How the nodes are linked:
J528 ga J410
J528 zo J481
J528 bo J495
J528 ku J854
J528 ki J871
J528 zu J216
J943 ga J772
J943 zo J631
J943 bo J673
J943 ku J506
J943 ki J702
J943 zu J600
J702 ga J531
J702 zo J948
J702 bo J943
J702 ku J473
J702 ki J673
J702 zu J782
J631 ga J943
J631 zo J700
J631 bo J558
J631 ku J596
J631 ki J948
J631 zu J334
J32 ga J695
J32 zo J608
J32 bo J854
J32 ku J509
J32 ki J36
J32 zu J871
J128 ga J819
J128 zo J176
J128 bo J125
J128 ku J888
J128 ki J93
J128 zu J40
J659 ga J527
J659 zo J862
J659 bo J152
J659 ku J231
J659 ki J947
J659 zu J509
J947 ga J213
J947 zo J457
J947 bo J659
J947 ku J667
J947 ki J152
J947 zu J629
J813 ga J225
J813 zo J854
J813 bo J490
J813 ku J352
J813 ki J695
J813 zu J410
J969 ga J722
J969 zo J668
J969 bo J811
J969 ku J987
J969 ki J585
J969 zu J776
J473 ga J369
J473 zo J353
J473 bo J506
J473 ku J878
J473 ki J438
J473 zu J702
J495 ga J743
J495 zo J144
J495 bo J871
J495 ku J36
J495 ki J528
J495 zu J505
J695 ga J987
J695 zo J32
J695 bo J813
J695 ku J908
J695 ki J490
J695 zu J668
J667 ga J700
J667 zo J772
J667 bo J231
J667 ku J505
J667 ki J170
J667 zu J947
J47 ga J58
J47 zo J733
J47 bo J463
J47 ku J334
J47 ki J277
J47 zu J588
J772 ga J667
J772 zo J943
J772 bo J28
J772 ku J798
J772 ki J531
J772 zu J457
J608 ga J32
J608 zo J428
J608 bo J40
J608 ku J93
J608 ki J29
J608 zu J177
J811 ga J878
J811 zo J410
J811 bo J585
J811 ku J225
J811 ki J969
J811 zu J353
J190 ga J948
J190 zo J170
J190 bo J700
J190 ku J946
J190 ki J681
J190 zu J934
J668 ga J969
J668 zo J871
J668 bo J410
J668 ku J695
J668 ki J743
J668 zu J498
J438 ga J650
J438 zo J776
J438 bo J473
J438 ku J722
J438 ki J506
J438 zu J673
J231 ga J681
J231 zo J28
J231 bo J170
J231 ku J716
J231 ki J667
J231 zu J659
J722 ga J177
J722 zo J969
J722 bo J878
J722 ku J428
J722 ki J740
J722 zu J438
J170 ga J190
J170 zo J531
J170 bo J667
J170 ku J216
J170 ki J231
J170 zu J152
J334 ga J600
J334 zo J213
J334 bo J164
J334 ku J631
J334 ki J576
J334 zu J47
J527 ga J164
J527 zo J659
J527 bo J934
J527 ku J681
J527 ki J213
J527 zu J908
J934 ga J576
J934 zo J152
J934 bo J213
J934 ku J190
J934 ki J527
J934 zu J352
J862 ga J659
J862 zo J930
J862 bo J888
J862 ku J28
J862 ki J457
J862 zu J93
J457 ga J947
J457 zo J600
J457 bo J862
J457 ku J772
J457 ki J888
J457 zu J125
J588 ga J865
J588 zo J490
J588 bo J987
J588 ku J47
J588 ki J225
J588 zu J585
J509 ga J908
J509 zo J93
J509 bo J819
J509 ku J659
J509 ki J629
J509 zu J32
J987 ga J428
J987 zo J695
J987 bo J225
J987 ku J463
J987 ki J588
J987 zu J969
J930 ga J862
J930 zo J164
J930 bo J782
J930 ku J673
J930 ki J600
J930 zu J134
J277 ga J176
J277 zo J352
J277 bo J47
J277 ku J576
J277 ki J463
J277 zu J225
J854 ga J813
J854 zo J40
J854 bo J36
J854 ku J819
J854 ki J32
J854 zu J528
J585 ga J740
J585 zo J743
J585 bo J969
J585 ku J588
J585 ki J811
J585 zu J596
J590 ga J596
J590 zo J505
J590 bo J498
J590 ku J743
J590 ki J946
J590 zu J700
J673 ga J28
J673 zo J558
J673 bo J702
J673 ku J438
J673 ki J943
J673 zu J930
J58 ga J125
J58 zo J47
J58 bo J134
J58 ku J600
J58 ki J176
J58 zu J865
J600 ga J457
J600 zo J334
J600 bo J930
J600 ku J943
J600 ki J782
J600 zu J58
J28 ga J231
J28 zo J673
J28 bo J531
J28 ku J650
J28 ki J772
J28 zu J862
J531 ga J170
J531 zo J702
J531 bo J772
J531 ku J369
J531 ki J28
J531 zu J888
J505 ga J590
J505 zo J798
J505 bo J716
J505 ku J495
J505 ki J216
J505 zu J667
J353 ga J473
J353 zo J946
J353 bo J596
J353 ku J811
J353 ki J776
J353 zu J948
J481 ga J528
J481 zo J878
J481 bo J144
J481 ku J40
J481 ki J177
J481 zu J369
J558 ga J673
J558 zo J681
J558 bo J948
J558 ku J776
J558 ki J631
J558 zu J164
J134 ga J93
J134 zo J463
J134 bo J176
J134 ku J930
J134 ki J58
J134 zu J428
J782 ga J888
J782 zo J576
J782 bo J600
J782 ku J702
J782 ki J930
J782 zu J176
J213 ga J334
J213 zo J947
J213 bo J527
J213 ku J700
J213 ki J934
J213 zu J733
J428 ga J608
J428 zo J987
J428 bo J168
J428 ku J134
J428 ki J865
J428 zu J722
J216 ga J946
J216 zo J369
J216 bo J505
J216 ku J528
J216 ki J716
J216 zu J170
J168 ga J40
J168 zo J225
J168 bo J865
J168 ku J176
J168 ki J428
J168 zu J878
J352 ga J277
J352 zo J819
J352 bo J733
J352 ku J934
J352 ki J908
J352 zu J813
J733 ga J47
J733 zo J629
J733 bo J908
J733 ku J213
J733 ki J352
J733 zu J490
J946 ga J353
J946 zo J216
J946 bo J590
J946 ku J410
J946 ki J498
J946 zu J190
J152 ga J934
J152 zo J888
J152 bo J947
J152 ku J170
J152 ki J659
J152 zu J819
J490 ga J588
J490 zo J36
J490 bo J695
J490 ku J733
J490 ki J813
J490 zu J743
J176 ga J128
J176 zo J277
J176 bo J58
J176 ku J782
J176 ki J134
J176 zu J168
J596 ga J506
J596 zo J590
J596 bo J776
J596 ku J585
J596 ki J353
J596 zu J631
J776 ga J438
J776 zo J498
J776 bo J353
J776 ku J969
J776 ki J596
J776 zu J558
J29 ga J36
J29 zo J865
J29 bo J608
J29 ku J125
J29 ki J40
J29 zu J144
J865 ga J29
J865 zo J588
J865 bo J428
J865 ku J58
J865 ki J168
J865 zu J740
J716 ga J498
J716 zo J650
J716 bo J216
J716 ku J871
J716 ki J505
J716 zu J231
J908 ga J463
J908 zo J509
J908 bo J352
J908 ku J527
J908 ki J733
J908 zu J695
J878 ga J481
J878 zo J811
J878 bo J740
J878 ku J168
J878 ki J722
J878 zu J473
J681 ga J558
J681 zo J231
J681 bo J190
J681 ku J498
J681 ki J700
J681 zu J527
J410 ga J811
J410 zo J528
J410 bo J743
J410 ku J813
J410 ki J668
J410 zu J946
J164 ga J930
J164 zo J527
J164 bo J576
J164 ku J558
J164 ki J334
J164 zu J463
J144 ga J495
J144 zo J740
J144 bo J177
J144 ku J29
J144 ki J481
J144 zu J798
J888 ga J152
J888 zo J782
J888 bo J457
J888 ku J531
J888 ki J862
J888 zu J128
J369 ga J216
J369 zo J473
J369 bo J798
J369 ku J481
J369 ki J650
J369 zu J531
J629 ga J733
J629 zo J125
J629 bo J509
J629 ku J947
J629 ki J819
J629 zu J36
J498 ga J776
J498 zo J716
J498 bo J946
J498 ku J668
J498 ki J590
J498 zu J681
J798 ga J505
J798 zo J506
J798 bo J650
J798 ku J144
J798 ki J369
J798 zu J772
J819 ga J352
J819 zo J128
J819 bo J629
J819 ku J152
J819 ki J509
J819 zu J854
J740 ga J144
J740 zo J585
J740 bo J722
J740 ku J865
J740 ki J878
J740 zu J506
J93 ga J509
J93 zo J134
J93 bo J128
J93 ku J862
J93 ki J125
J93 zu J608
J463 ga J134
J463 zo J908
J463 bo J277
J463 ku J164
J463 ki J47
J463 zu J987
J125 ga J629
J125 zo J58
J125 bo J93
J125 ku J457
J125 ki J128
J125 zu J29
J650 ga J716
J650 zo J438
J650 bo J369
J650 ku J177
J650 ki J798
J650 zu J28
J576 ga J782
J576 zo J934
J576 bo J334
J576 ku J948
J576 ki J164
J576 zu J277
J40 ga J854
J40 zo J168
J40 bo J29
J40 ku J128
J40 ki J608
J40 zu J481
J506 ga J798
J506 zo J596
J506 bo J438
J506 ku J740
J506 ki J473
J506 zu J943
J177 ga J871
J177 zo J722
J177 bo J481
J177 ku J608
J177 ki J144
J177 zu J650
J700 ga J631
J700 zo J667
J700 bo J681
J700 ku J590
J700 ki J190
J700 zu J213
J871 ga J668
J871 zo J177
J871 bo J528
J871 ku J32
J871 ki J495
J871 zu J716
J948 ga J702
J948 zo J190
J948 bo J631
J948 ku J353
J948 ki J558
J948 zu J576
J225 ga J168
J225 zo J813
J225 bo J588
J225 ku J277
J225 ki J987
J225 zu J811
J743 ga J585
J743 zo J495
J743 bo J668
J743 ku J490
J743 ki J410
J743 zu J590
J36 ga J490
J36 zo J29
J36 bo J32
J36 ku J629
J36 ki J854
J36 zu J495

The rows follow the links: the fewer symbols apart two nodes are, the more alike their rows tend to be.

Each row is also shifted at random along 6 hidden directions that mean nothing.

Some nodes, each with a row of numbers:
J164
 -86    28    19   -82   -67    72    56   -17   -12   -68   -27    33    29   -18    28    -7   -67     3     8    26    31   -81    15   -43     8    47    60    13    30     4   -87   -11   -52    53    47    17    64    35    -4  -115   -61
J934
  55    26    22    47   -42    -3    46    21    22   -55    64    81     5     4   -56    -5    25    25    35    18    74    -5   -50    15    54    -9     5    65    13   -16   -54   -28   -36    86     7    50   -14    34   -27   -30     9
J352
 -86    24   -48    -2   -40   -64   -32    24   -41   -41     5   100   -90    36   -63    -3    10    46    94    36    52   -29    61   -35    45   -17   -29    23   -12   -31   -43   -28    20    50   -25    13    79    41     2    -5    38
J716
 181    11    15   -10   -24    26   -27    25    12    10    73    -9   -28   -43   -41   -40    66    80   -27   -35    -6   -30    10    10   -14   -11    50   -33    -6   -42    50    30     8   -25   -14   -24    44     2    38    59   -43
J93
  66     4   -16    -4    -7   -40   -21    28    -3    94   -32   -22   -44    17    -8   -61   -47    50     7    26   -17   -35   -22   -18   -25     4     0   -40   -38    57   -13   -99   -25   -16   -26   -44    34   -33   -14    -8    15
J878
  -8     6    -6    29    84   -32    42   -14   -11    15    64    36    23    64    11   -16    42   -43     2    -6    -5    40   -42   -29   -61    73   -54    16   -86   -18    59    44    92   -35    11    26   -68   -29    43     4   -36
J700
 -65    18    58    70   -53    46   100    12    43   -77    -1    33   -13   -43   -31    91    68    25   -45   -40    14   -49   -14   114    28   -90    97   -17    74   -26     0    74   -70    15    31    36    20    73    -9   -40   -17
J776
  66    29    -7     2   -34    95   -79    21    26    60   -19   -74    52    -3     6   -58   -10     0   -14   -52   -19    47   -30   -17   -38    29   -16   -55    33   -55    -1     9   100    42   -14    -7    50    -4     9    72   -46
J168
-125    46   -60   -10   -27   -79     1   -41   -43   -50    -5   104   -14   -35     2     0     3   -16   -35    24    -8    46    48    -1   -68    97   -26    51   -53    -9    38   -38    42    -1    57    -4   -25   -33    -4    16    73
J585
 -36   -12   -30   -26     2    66    26   -56   -71    15    12   -25    65   -36    10   -55   -17   -88    67     6     0    37    31   -15   -52     0    -2   -39    28   -19    10    90    36   -47    44    37   -81     3    38    80     0
J946
 -33   -27    -4   -69   -32   -44   -18    73    60    -6    61   -23    -8     6   -89    -5    86    47   -21   -29    43    48   -31    19    23    19     9   -27    19   -57     9    66    16    79   -44   -16   -22   -12    27    49    25
J495
 -36   -84    73   -17    46    30    48     4   -23   108    97   -52   -19   -59   -29     2    54   -29    19   -22   -10   -18   -37    78   -46   -28    55   -23     3   -50    34    78   -85   -78   -12    17  -118    24     8    28     4
J369
   5    11     6   -43   -27   -16   -86    48   -13    -9   -16   -12   -30    30   -34    10    65    64   -42    -6   -58    60    -6   -15    67    37   -41     5   -88    53    39    76    30   -21   -34   -56   -29   -33    48    -3   -40
J509
 138   -29   -57   -50   -18   -15   -57    -2   -21    80    16   -10   -61    -7    -5   -76   -76    42    17   -28   -13   -50    44   -41    12   -18     4   -46     5   -33   -41   -93   -49   -61   -40    17    20    21   -31    49    47
J36
  23    11    30   101   102   -55    53   -17   -32    63    50     4   -94   -67   -40     3    31     8    12   -24   -56     2   -10    33   -77   -33    34    36    12   -47    67   -15   -25   -68    29     8    -7    26   -60   -11   102
J608
 -60   -39    -4   -45    35   -38   -43   -65   -23    71   -27   -61     3     9    41   -70   -55    48   -56    41    -6    -9    51    18   -68    16     7    34    -2    25    -1   -90   -78   -59    46   -29   -32   -34    29    49     4
J58
 -33    20   -52    65    45    28   -25    74     2    23   -25    68   -12   -33    19     4   -70   -40    38     8   -45     4   -51    25    24    12   -45   -73    11    96   -14   -89   -13   -12     8    23     5   -25   -42    17    36
J888
 -25   -25   -50    41   -19   -41    -2     6    22   -14   112   114    26    17   -13    53   -43    35   -21   -78     2   -92   -91   -44    90    65   -22    -8  -107    40    -7   -47   -42   -48   -72    35   -16   -23     0   -87    -1
J505
  10   -22    47   -16    22    -9     1    46    31    38    -5   -64   -11   -83   -70    -2    65    32   -23    43     6     1    -5    89    58   -50    80   -12    29     7    66   109   -46    25    -6   -15   -71    14    -9    16   -27
J277
  36    29   -63    39   -35    23   -15    -7    26   -53    18    91   -17    15   -25   -59   -45   -17    64    59    61    31   -16   -42   -19    39   -81    14   -12    23   -55   -78    68    51    -9    80    38   -54     2    59    67
J213
 -19   -43    -7    10    34    44    21    24    17    23    39    20     1   -32   -31    34    -7   -44    35   -41    47   -38   -56     1    35   -63    67   -53    44    18   -72   -17   -78    16   -35    68   -27    65   -61   -14   -21
J588
-144    18    29    27    13    54    66   -24    29     2   -20    17   -22   -60    26   -15   -31   -53    12    -9     4    42   -17    52   -95    10     5     0    71   -20   -22    -2     7   -23     0     2    28    12   -37    19    36
J987
 -57   -54    14   -69    29     7    32   -32    41    50   -27   -30    17    11    92   -52   -51    35   -31    -4    23    41   -14    31   -82    28    -7    18    70   -33   -38   -57   -38   -27     4    25    11     4     0    17   -19
J969
  36   -15     6   -56   -18    30    17    -5    -4    65     2   -54    37    27    46   -73    -3   -55   -10    26    -7    23    11   -11   -73    59    44   -31    40   -58     4    31    28     3    40     6    -2   -34     7    33   -29
J600
  27    64    -6    68    -9    62    55    14    19   -72    28    55    16    -5    -1    13   -83   -59    37    10    -2   -62   -22    34    53     7   -16   -58   -42    94   -12   -45    25    -7    35    34    38   -15   -29   -46    -4
J908
  28   -15    11   -26   -42    26   101   -33    -5    10   -13   -68   -42    37    36   -31    -7    29    27    32    41    18   -45    18   -16   -12    19    18    36   -32   -21   -42   -21    89    -1    45    74   -11    -5   -32    10
J943
 -57    33    37    14     2    46   -33   -17    62    11   -51   -16    72   -74    10    51   -42   -64   -23   -78   -25    26   -66    84    57   -13    28   -77     5    80     5   -16   -27   -30     6    -4   -47    25   -30    -2   -35
J733
  -3    28   -11    46   -12   -29     5    83   -63   -38   -42    71   -98   -12   -13   -16    10   -13    83    45    -6   -17    42   -34    -3   -76     7   -30    34   -14   -30   -31     1    21     0    26    67     4   -51    -3    60
J772
  56     0    19    80    20    -3   -61    10    15   -22   -52   -35    25   -32    22    58    17   -45   -47   -19   -41   -37    -6    58    59   -49   -21   -41   -17    85    31    -9    27   -10     0   -43    -9    15   -35   -17   -28
J811
 -23    21     9     5    -3     4    58   -24    61   -86    59    69    58    22   -41   -30    57   -22    27    33    69    50   -21     2   -34    75    18    74   -12   -37     4    49    67    35    70    26   -51   -13    68   -13   -24
J650
  10    39   -29   -33   -63     5   -53    33     4    18   -28    -1   -28   -17   -46    19    25    43   -44   -64   -87   -42    52    -3   -39    51    -1   -60   -60   -12    44    66    42    -1    -6   -72    96    -9    10   -27   -61
J177
  42    13    12   -84    44    -3    23     4    -3    94    53    -6    12     6     1   -33    -3     5   -12   -61   -67   -12   -22   -30   -77    72    39   -19   -32   -19    43    27   -19   -56     6   -27    -2   -36     5   -45   -57
J871
 117    18    -3   -34    37   -29    17   -19   -19    44   112    -6    33     6   -20   -63    11     7   -11   -54    -5   -30    35   -50   -74    42    50    17   -26   -75    34   -41    12   -29     4   -33    -2    14    18   -15   -10
J531
 -69    10   -20     3   -16  -101   -52   -52    11   -83     4    15    20    43    18    94    25    46   -79   -42   -26     6    52   -47    67     6   -58    58   -65    17    19    30   -17   -58   -52   -77     4    59    36   -57    -7

In each set, the symbols that take the first to the second take the third to the fourth, perhaps in another order. Give the fourth.
Answers are names.
A  -45    26    27   -65   -45    41   -10    13    40   -25     5   -27    98    29   -48   -40    65   -75    -7    90    48    64    -8    36   -37    53    10    32   -10    -7   -16    64    24    55    69    66   -74   -66    79    37    10
B  -24    16   -22    78    86    27   -39    31   -32    38   -70    80    19    -5    29   -22   -44   -89   -17   -52   -34    81   -16   -18   -76    16   -38   -56     6    41     8   -52    40   -66   -12    17    -4   -37  -113    55    46
C   16     2    31    16   -29    31   -21    26    23   -42   -40   -78    30   -43   -52    28    25   -51    34    41   -28    54    32    49     6   -76    33   -64    77   -42    31   106     3    48    26     7   -35    29    10   114     8
D J969

A   20    43    60    85   -46    35    16   -26    18   -49   -36    37    20   -88   -34    87    55    -1   -83   -17   -56   -60     1   157    94   -24    48   -11   -23   110    55    33   -48     9    48   -30   -17    -1    -2   -43   -45
B  -62   -13    27    26   -67    45    -3   -30    68   -94   -27   -91    91    12     9    42    10     8   -39    -1   105    79   -45    53    29     7   -28    33    30    36   -36    18    22    56     9    42   -86    13    35    -3    -9
C  -19   -67   -38    -9   -31   -47  -108   -34     9   -54    -9   -20    67   -22   -25    12    64    98   -81   -47    39    21    44    11   101   -47   -18    38     6   -22   -14     2   -47    -9   -52    23   -91    44    26    58     4
D J673

A   14    53    19    62   -40     7   -13    -6    50   -90    43    12     4    40   -26    20     6    -5    26    23    22    35    24   -18    21    64   -68    37   -48   -71    -4    71   135    37    14    44    76    17    84    39    -7
B   23   -33   -12    36     4     3    54    16     1   -71   -50   -14    55    49    14    -7    -6   -44    52    56   112    20   -42   -22    84    21   -31    77    20    29   -91   -34    55    96    31    42   -63   -21     4   -49    10
C  -81    48   -19    63   -18   -16    34   -37    32   -73    17   -12    21    22    46    70   -33    30   -43    -3     9    -4   -59   -10    24    72   -97    24   -37    22   -21   -26    55   -10   -31     3    13    13    15   -58    -4
D J176

A    9    30   -33    16     3   -10   -14    27   -15   -55   -13    47    35   -10   -23    59   -53  -124    49   -29   -57   -47   -26   -13    50   -38    -6   -33     7    82   -20   -13    23   -20    -8    13    -2     3   -42   -50     4
B  135   -10    53   -42   -16   -30   -53    23   -28    36   -86  -115     1    20    19     9   102    36    -7    42    -8     8    13     4    41   -59    33    37    19     6    57    66    30    69    -7   -29    36   -11    47    29   -54
C  -21     6    -7    15   -25    27     8     3    -7   -30   -35    41   -73   -30   -35    22   -66    -9     7    72   -25   -92    65    53     0   -34    28   -14   -40    73    20   -40   -49   -67    15    11    28   -59    21   -40    71
D J681

A   55     1   -39    33     6   -62     8   -16   -32   -75    36    55    18    53     8     1    10   -56    11     0    20   -33    25   -24    92   -14   -39    43   -59    79     0   -64    -1    11   -13   -23   -77   -18    -2    -1    14
B  -18   -39   -62     4   -20   -47    35   -35     5   -62    75    46    58    13   -55   -21   -68    10    49    -9   106   -36    24   -38    19   -28    -2    70    26    19   -87   -43   -22    14   -14    82   -57    64    -1    -3   -33
C  -59    24    -7   -49   -43    51    48   -42     6     3   -35   -16   -33    23    52   -19   -97    16    34    78    -9   -39    35    -3    -8    20    14   -13   -33    51   -41   -59    -7   -14    39    10    98    -9    54   -48     3
D J509

A   37    38    49    -7    -3   -56    67   -23   -14    -4     9    18  -124   -39    -3   -22    42    58   -38    51   -34   -55    10    -6   -76    28    80    56    46   -59    27   -49   -47   -22    27    -2    82    16    -5  -103    10
B  -60    -9    28     7    33   -13    10    19   -19    23    53    15   -67   -95   -11   -21     8    22    15   -16   -13    -9   -17    57   -58   -26    40    12    24   -49    33   -43  -104   -89    -6    21   -42    -8   -60    32    51
C  -84    22     9     2   -57    56   -21   -45    24   -15   -11    36   -32     4   -22   -64   -36    28   -13    71    20    43   -44    19    -9    54   -31    11   -76   105   -27   -85     7    39    10    41    -9   -70    83     2    48
D J134

A   80   -31   -13   -31    86    -3   -38     7   -49    60    46   -36    44   -70   -58   -45    37   -31   -12    -6    -5    62    23    42    13   -26    42   -15    62     7    65    53   -56   -67    12   -29  -141    17     8    83    -4
B   46   -19   -33    26    13  -105     7   -14   -22   -21    -4    49   -46    -4   -46   -14   112    63     4    22    38    64    25     7   -30    15    -6    55   -23   -26    45   -36     5   -15    16     0   -53   -44     4    22    44
C -109   -27    24    10    16   -42    11   -45   -45    18   -15    12   -67     4    14     7    31    37   -62    95     4    31    -4    21    14    50   -17    36   -53    32    35   -52   -28   -65    18   -13   -14   -17    71     5    59
D J93

A  -51   -30   -18    30    91   -11    -7    77   -77    -4  -135    25   -54     7    29    25   -40   -88    73    34   -92    33    40   -62   -13   -51   -91   -57    -7    70    35   -31    58   -23   -24   -65    42   -15   -42   -15    84
B   64   -25   -34   -55    -2   -49   -61   -16   -43    -2     5    31    39    32    38    -6   -32    -5   -37   -11   -39   -98    55   -61    63    -2    20    -9   -33    65   -13    -9   -32   -16   -13   -71    27     1   -25   -72   -56
C   35    -5   -35   -11    43   -10   -10   -47    -6    55   -12   -49   -12   -16    51   -83   -45    27    12     8    18    23    29     1   -79   -20    26    40    86   -38   -38   -63   -27     4    21    10   -34    27    -9    64    11
D J277

A   42    10     4    71   -25   -86   -21   -12    15   -66     3    33   -20    13   -41    77    71    74   -58   -13    45   -21    28   -24    74   -39    -5    62   -12   -39    50     4   -10    25   -58   -34    -4    43    16   -45   -14
B  -57   -58    25   -32    37   -54    17    46   -68    -6   -49   -81  -115    56   -20     5    23    73    30    95    22    -7   -12   -30    66   -47   -23    60   -32    29   -22   -36   -56     6   -14    17   -17   -31    -4   -55    62
C  -66     4   -33    23    62   -63    16    29    -3   -29   -28    48   -25    49    13     9    38   -34    -1    38    44    88   -45   -59   -80    47   -85    97    20   -43   -25   -46    25    64    23    17    19     4   -60    17    40
D J353

A   24   -60    -9    42    10   -32   -34    25   -14    25    24   -12   -73    16   -60   -30    21    56    33    39    22     7   -49   -12    68   -30   -36    18   -32    43    -5   -45   -63    26   -69    24   -45     6    34     9    73
B  118    -7    20    -5   -44   -46   -11   -47   -27   -48    24   -12    -4    37   -26     4     2    25   -24    76    16   -92    -7    -4    47    -3    70    31     9    17   -22   -23   -40    53     4    10     5    30    18   -76   -15
C   25   -36    -9   -36   -57    -6    19   -36   -16   -43   -32     3    19    -2    18    22   -11     0    47    32    15   -67    22   -32    45   -41    62    21    67   -16   -64   -31   -37    60    35   -22    19    51   -37   -38    -8
D J700

A  -37    15    -7    50    54   -10    32     1    -6   -17     8    87   -86   -50   -17    12    -7     4    39    -8    -5    16    22    11  -105   -39    -4     2    60   -78   -18   -29    14   -68     7    13    31    13   -34     1    93
B   14   -70   -10    83   -31    19    71   -11   -31   -11    20   -30   -78    54    23   -10     6    46   108   111    97    27    10    -3    -3   -34   -10    81    -8   -26   -53   -45    -9    35   -23    67   -26    10    42   -13    74
C   55   -14   -45    78    15    55   -16    21    -2   -35   -33    54   -32   -26    12   -11   -75   -61   107    31   -43     4    46     2   -27   -27   -97   -59    34    22   -38   -65    59   -44   -11    31    87    15   -24    98    85
D J576

A  -84    66    58    62   -34   -32    44    17    60   -80    29    25     9    37   -20    74    79    68   -20    -2    -3     3   -41    12    60    13    10    74    22  -106   -37    34     5    62   -27    11    44    71   -21   -58    -3
B   24     5   -30    28   -51    29    32    -4    -2   -31    32    65    11   -45   -63     1   -33   -50    39   -62    47   -32   -27    26    52   -99    88   -74    90   -13   -67    -2   -64    23    -1    71   -36    17   -58   -11   -61
C  -29   -42   -33   -33    22   -13   -76    87   -15    75    17    -3   -99   -55   -64   -31   -15    20    12   -59   -35   -48   -58    19    32   -97    27   -58    28    26   -29   -21   -94    21   -69    49   -34    -9   -51     9    36
D J32

A   37    44    -5   -84   -70    23   -79   -40    39    59    43   -19   -56   -23   -44   -61   -16    97   -62   -31   -29   -52     0    67    30    56    25   -51   -64    -1    51    22   -20     5    28   -19    43    -3    46   -28   -61
B   33    -3   -24    60    -2   -68   -52   -25     3  -108    -5    -2    12    29    29    79    34    25   -62   -25    -7     5    16    -4    84    29   -41    44   -52    40    45   -30    32   -20    -7   -55   -31    37    13   -21   -36
C  -23    41    10    16    41    34    50    -1   -38    -5     9    22    20   -12    22   -11   -32  -103    13    -3   -80     8    -7     6   -50    31    17   -19    18    15    33    59    12   -51    50   -27    -1   -18    18   -11    -2
D J438

A   60    34    37    26    39   -68    23    60   -51    22    -7    13   -79     9   -16    31   112    31   -18    42    27    64   -52     0    -1    46    -7    87    12   -33    53   -29   -39    29    -6     9   -12   -29   -44   -14    72
B  -14    -2     1    51    81   -53   -10     6   -43    38   -36    -7   -58   -41    11    -2   -13   -27   -11   -27   -54   -27    43    -7   -59   -30   -14   -18    -8    41    36   -36     3  -128    19   -50   -55   -45     5    13    44
C  -11    21    39  -102   -75    10   -29    47     9    52   -13   -37    35    12   -40   -27    65    60     5   -18   -20     7    11   -16    33   -13    83     0    62   -75    20   102    -8    84    -4   -28    71    -5   -11    33   -45
D J216

A   55    41   -72    67     4   -30   -37    34   -90   -48    -1    71    -9   -18   -20    82   -28   -63     5   -47   -62   -94   -16   -36    39   -42   -11   -57    -7    61    28    -7   -33   -20   -30   -45   -13   -14   -50   -33   -31
B    5   -32    -8   -65   -14   -11   -11     8     8    61    31   -21  -111   -32     3   -60   -66    93   -21     4   -18   -51     4   -23     2   -12    22   -32   -19     6   -40   -47  -103    -8   -68    38    58    12    28   -52    13
C   91    31   -40     6   -71   -28  -116   -65     1   -45   -18    24    65   -40     7   -41    -4    25  -121   -13   -20   -40    44    -9    60    -8   -16   -23    -8    56    34   -71    15   -60    40     7    25    -9   -25    34   -52
D J152

A   30    20    22    33    -9   -16    71   -69    28    48    15   -41   -75    -3    43   -70   -42    65   -77    19   -22   -42    -3    40   -77    60     6    27   -62     8    63   -53    -9   -75    36   -32     2    -4    34   -62    -6
B   91   -31   -22   -32    40   -49   -48   -62   -58     5    -6   -40    26    25    28   -42     5   -43   -55    34   -60   -26    92   -64   -56    25    -6    -7   -42    14    61     8    65   -42    48   -80    -9   -39    43     2   -46
C  -60    21    52    19    -7    57   -17    -4    13    37    22   -67    14   -63   -35    11   -16    16   -25    20   -46   -42    21    71    34   -55   -20   -51   -50    51    65    78    10   -74   -32   -12   -34     3    70    15     0
D J772

A   53   -40   -34    21    -7   -14   -28   -31     7   -30    15    26    75    -5     0    -9   -29   -10   -26    16    48   -28   -34    -1    88   -10   -21    13   -47   125   -32   -43   -13   -16     4     0  -115   -30    14   -22   -29
B   92    18   -14    -4    57   -15   -17   -26    -5    55    32   -17    41    32    71   -11   -63    29   -21   -58   -46   -79   -41   -60    29    33     0   -36   -57    50    -1   -92   -10   -15    -2   -38     6   -47   -63   -44   -56
C  -35   -17   -12     9    17   -27    -2    -9    25   -54    31    48    52    50     1    22   -53   -21    -3    38    17    10   -55   -44    72    15   -43    43   -63    65   -32     3    -1    19     1    26   -43    -6   -11   -74    -4
D J930

